Below is a small trained network, with its code and all its weights. Each question gives an input and a target symbol and asks what happens when units are switched off, that is, made to give their printed mean instead of their output.

import numpy as np


def w(rows, s, z=0):
    codes = np.array(rows[::2]) - 128.0
    scale = np.full(codes.shape[1], s)
    scale[-1] = z or s
    return codes * scale


def norm(h):
    return h / np.sqrt((h * h).mean(-1, keepdims=True) + 1e-5)


def f(y):
    return np.maximum(y, 0)


def softmax(a):
    e = np.exp(a - a.max(-1, keepdims=True))
    return e / e.sum(-1, keepdims=True)


def log_softmax(a):
    a = a - a.max(-1, keepdims=True)
    return a - np.log(np.exp(a).sum(-1, keepdims=True))


def net(x, mask):
    ids = ['αβγδθμξπστψ'.index(c) for c in x.split()]
    T = len(ids)
    res = E[ids] + P[:T]
    q, k, v = (norm(res) @ M[0].T for M in (Q, K, V))
    z = softmax(np.where(np.tri(T) > 0, q @ k.T / 2**0.5, -1e9)) @ v
    res = res + np.where(mask[0], z, O[0][:, -1]) @ O[0][:, :-1]
    y = f(norm(res) @ A[0][:, :-1].T + A[0][:, -1])
    res = res + np.where(mask[1:13], y, B[0][:, -1]) @ B[0][:, :-1]
    return log_softmax(norm(res)[-1] @ U[:, :-1].T + U[:, -1])


Q, K, V, O, A, B = {}, {}, {}, {}, {}, {}
E = w([
[49,192,192,159,108,140,138,181,99,115],'α',
[67,137,132,163,132,163,166,109,140,166],'β',
[66,140,187,169,162,77,148,204,60,203],'γ',
[81,85,159,166,119,141,162,128,155,85],'δ',
[136,71,137,34,73,165,82,154,254,164],'θ',
[122,130,143,169,117,101,78,80,113,133],'μ',
[140,137,156,139,53,161,55,135,131,85],'ξ',
[178,179,183,116,129,130,111,152,149,74],'π',
[170,146,170,116,148,76,175,114,138,117],'σ',
[130,158,104,131,200,152,69,146,137,158],'τ',
[95,119,117,126,137,125,78,189,148,85],'ψ',
],0.021)
P = w([
[164,96,209,173,167,241,121,134,75,110],'0',
[154,159,194,170,139,154,124,175,144,130],'1',
[164,169,158,158,139,131,124,171,153,144],'2',
[153,160,150,143,138,111,121,160,162,145],'3',
[144,160,155,109,143,98,108,160,143,153],'4',
[141,157,152,101,141,92,106,137,154,134],'5',
[138,149,147,93,150,96,102,111,166,115],'6',
[131,139,146,77,148,85,94,93,169,105],'7',
[123,142,140,56,150,81,97,67,167,102],'8',
[112,143,145,27,158,79,92,66,161,107],'9',
[113,139,146,1,162,65,77,52,157,99],'10',
],0.0081)
Q[0] = w([
[108,124,171,142,146,140,77,171,228,147],'H1',
[48,140,250,141,135,104,72,48,151,115],'H1',
],0.018)
K[0] = w([
[95,130,72,72,175,47,105,89,113,69],'H1',
[139,112,112,5,109,127,95,91,204,147],'H1',
],0.022)
V[0] = w([
[97,59,133,93,76,135,253,207,125,56],'H1',
[66,152,38,112,168,175,52,205,138,70],'H1',
],0.016)
O[0] = w([
[216,110,112,171,147,11,111,155,130,205,3],'H1',
[190,164,3,110,187,115,92,195,182,96,194],'H1',
],0.007,0.015)
A[0] = w([
[120,133,155,142,82,111,133,162,133,158,95],'N1',
[135,130,24,129,143,102,112,117,114,132,63],'N2',
[113,146,150,115,122,174,82,142,165,210,181],'N3',
[123,158,61,110,95,96,133,198,133,128,2],'N4',
[110,149,105,104,58,93,91,131,185,202,169],'N5',
[132,128,154,126,5,88,205,74,107,128,48],'N6',
[129,206,67,114,147,172,148,109,137,181,110],'N7',
[121,127,92,129,111,134,84,167,178,116,155],'N8',
[169,20,89,130,142,99,104,84,85,185,69],'N9',
[62,165,94,84,92,106,179,152,164,192,86],'N10',
[126,155,104,145,89,193,91,127,144,89,139],'N11',
[61,130,90,180,80,105,146,86,78,108,88],'N12',
],0.015,0.0043)
B[0] = w([
[133,130,113,124,148,174,101,79,142,126,150],'N1',
[72,103,151,128,92,96,60,142,183,87,215],'N2',
[151,75,104,57,153,139,140,126,149,127,197],'N3',
[101,60,163,151,44,152,86,95,113,103,191],'N4',
[155,126,134,166,99,175,188,150,70,95,204],'N5',
[181,188,42,59,154,74,67,99,120,123,189],'N6',
[149,168,124,99,199,143,122,71,115,126,186],'N7',
[109,109,149,105,140,125,177,50,84,148,250],'N8',
[83,247,101,170,72,184,94,100,228,166,156],'N9',
[71,174,98,114,56,60,150,161,135,105,158],'N10',
[129,137,97,158,122,59,146,191,122,178,254],'N11',
[127,118,176,145,95,112,162,197,175,102,179],'N12',
],0.016,0.0099)
U = w([
[189,53,131,3,72,213,147,160,249,207,60],'α',
[202,169,198,126,151,50,198,237,229,93,177],'β',
[134,159,138,110,250,218,75,147,104,119,114],'γ',
[6,167,226,119,67,144,181,114,134,54,11],'δ',
[83,64,225,173,222,105,159,72,144,174,181],'θ',
[172,93,99,164,85,132,204,112,41,102,107],'μ',
[132,94,67,150,152,44,44,116,107,31,252],'ξ',
[69,124,85,164,113,32,165,188,97,236,137],'π',
[137,250,7,130,196,157,199,129,75,46,80],'σ',
[151,199,98,227,84,170,132,107,201,189,220],'τ',
[205,200,232,47,95,59,90,77,89,142,94],'ψ',
],0.0056,0.0016)

Each question gives the input, a string of symbols that net reads in full, and the target symbol t.
The units are the heads (2 rows each of Q, K, V and O) and the neurons (one row each of A and B). Each row of codes is followed by its name. A weight is (code - 128) times the scale printed after its matrix; where a second scale follows, it is the last column's (O, A, B and U).
mask holds one flag per unit, heads first, then neurons. A switched-off unit (its flag False) gives its mean, the last column of its rows in O or B, instead of its output. The means were averaged over made-up inputs and are rounded, as every weight is.
A unit's drop is (log p(t) with every unit on - log p(t) with that unit switched off) / (log p(t) with every unit on - log p(t) with every unit switched off).
The circuit of an input: a set's keep is (log p(t) with only the set's units on - log p(t) with every unit switched off) / (log p(t) with every unit on - log p(t) with every unit switched off). Starting from the 12 units with the biggest drops (on a tie, the unit counted first), units are removed one at a time, each time the one whose removal leaves the highest keep (on an exact tie, the one counted first), for as long as the keep stays at least 0.8.
units of the circuit, in order: the units of the circuit, biggest drop first
top k neurons: the k neurons with the biggest drops, biggest first
drop of u: that unit's drop, to one decimal
input δ μ μ ψ δ, target ξ: units of the circuit, in order	H1, N4
input ψ μ μ δ μ π, target β: top 2 neurons	N8, N11
input μ μ δ δ β ξ ψ μ β, target ξ: top 2 neurons	N2, N4
input μ μ ψ μ μ θ γ σ, target β: units of the circuit, in order	N8, H1
input θ ξ ξ, target μ: units of the circuit, in order	H1, N5, N8
input μ θ θ θ δ δ β, target σ: units of the circuit, in order	N7, H1, N5
input ψ δ ξ μ, target π: units of the circuit, in order	N11
input ψ θ ψ θ μ σ θ ψ β, target σ: top 2 neurons	N7, N5
input μ τ α, target σ: units of the circuit, in order	H1, N2
input ψ θ π, target ψ: top 3 neurons	N11, N12, N5
input μ μ π, target β: units of the circuit, in order	H1, N8, N4, N11
input θ σ γ μ δ, target θ: top 3 neurons	N11, N6, N5
input μ θ θ θ ξ μ δ μ γ μ σ, target β: top 4 neurons	N8, N6, N4, N7
input θ ψ μ π, target ψ: top neuron	N11
input μ ψ β μ τ μ, target σ: drop of N7	0.1
input σ μ μ, target ψ: drop of H1	1.6
input μ μ μ μ μ μ ψ π ψ α, target ξ: drop of N4	0.2
input δ α δ, target τ: drop of H1	0.9
